Here is a tiny trained network, its code and every weight. The questions are about switching its units off for an input and a class, where a switched-off unit gives its printed mean instead of its output.

import numpy as np


def w(rows, s, z=0):
    codes = np.array(rows[::2]) - 128.0
    scale = np.full(codes.shape[1], s)
    scale[-1] = z or s
    return codes * scale


def f(y):
    return y / 2 * (1 + np.tanh(0.7978845608 * (y + 0.044715 * y**3)))


def log_softmax(a):
    a = a - a.max(-1, keepdims=True)
    return a - np.log(np.exp(a).sum(-1, keepdims=True))


def net(x, mask):
    res = np.array(x, float).reshape(1, 5) / 4 @ E
    y = f(res @ A[0][:, :-1].T + A[0][:, -1])
    res = res + np.where(mask, y, B[0][:, -1]) @ B[0][:, :-1]
    return log_softmax(res[-1] @ U[:, :-1].T + U[:, -1])


A, B = {}, {}
E = w([
[123,60,144,29],'x0',
[214,204,128,71],'x1',
[131,127,131,130],'x2',
[127,128,126,127],'x3',
[193,91,1,143],'x4',
],0.0084)
A[0] = w([
[161,156,129,57,143],'n0',
[116,10,150,23,172],'n1',
[91,126,128,201,190],'n2',
[119,143,109,161,165],'n3',
[147,105,127,6,132],'n4',
[180,172,138,94,188],'n5',
[167,224,126,158,164],'n6',
[198,67,18,153,198],'n7',
[163,175,123,109,161],'n8',
[90,162,175,116,235],'n9',
[120,172,116,170,229],'n10',
[143,168,124,106,163],'n11',
[179,161,141,137,124],'n12',
[73,54,127,178,253],'n13',
[148,108,88,140,161],'n14',
[94,161,181,111,225],'n15',
],0.016,0.0063)
B[0] = w([
[162,192,171,122,175],'n0',
[94,174,7,36,220],'n1',
[67,135,174,187,187],'n2',
[128,111,140,167,155],'n3',
[126,253,147,134,192],'n4',
[190,139,165,104,188],'n5',
[183,33,123,103,198],'n6',
[194,148,59,233,249],'n7',
[189,119,144,118,171],'n8',
[84,99,190,68,197],'n9',
[126,71,176,161,187],'n10',
[163,124,148,105,158],'n11',
[177,115,118,115,157],'n12',
[20,98,77,175,222],'n13',
[145,135,108,161,165],'n14',
[92,122,172,50,196],'n15',
],0.034,0.014)
U = w([
[34,56,201,152,255],'0',
[40,108,78,49,111],'1',
[106,94,125,247,119],'2',
[109,129,3,149,143],'3',
[173,44,201,67,162],'4',
[143,187,179,45,66],'5',
[233,68,102,148,63],'6',
[185,231,122,165,107],'7',
],0.0055,0.0013)

Each question gives the input, the list of numbers given to net, and the class t.
The units are the neurons (one row each of A and B). Each row of codes is followed by its name. A weight is (code - 128) times the scale printed after its matrix; where a second scale follows, it is the last column's (A, B and U).
mask holds one flag per neuron, in row order. A switched-off neuron (its flag False) gives its mean, the last column of its row in B, instead of its output. The means were averaged over made-up inputs and are rounded, as every weight is.
A unit's drop is (log p(t) with every unit on - log p(t) with that unit switched off) / (log p(t) with every unit on - log p(t) with every unit switched off).
The circuit of an input: a set's keep is (log p(t) with only the set's units on - log p(t) with every unit switched off) / (log p(t) with every unit on - log p(t) with every unit switched off). Starting from the 12 units with the biggest drops (on a tie, the unit counted first), units are removed one at a time, each time the one whose removal leaves the highest keep (on an exact tie, the one counted first), for as long as the keep stays at least 0.8.
units of the circuit, in order: the units of the circuit, biggest drop first
k most important neurons: the k neurons with the biggest drops, biggest first
drop of u: that unit's drop, to one decimal
input [-1,-2,-1,-3,7], class 2: units of the circuit, in order -> [n1]
input [1,2,-8,-2,8], class 7: units of the circuit, in order -> [n6, n13]
input [-1,-4,-6,3,-1], class 0: units of the circuit, in order -> [n7, n1]
input [0,5,8,-3,-8], class 4: 2 most important neurons -> [n1, n6]
input [1,5,-1,-6,4], class 7: 2 most important neurons -> [n4, n0]
input [-3,8,-8,-8,1], class 6: 2 most important neurons -> [n9, n15]
input [-5,-6,0,3,1], class 2: 2 most important neurons -> [n15, n9]
input [3,1,-3,-8,-8], class 5: 2 most important neurons -> [n13, n4]
input [-4,5,4,2,7], class 6: drop of n7 -> 0.0
input [-1,-1,8,1,-7], class 0: drop of n1 -> 0.3
input [-1,8,0,6,2], class 6: drop of n6 -> 0.5
input [2,8,0,4,4], class 7: drop of n4 -> 1.5
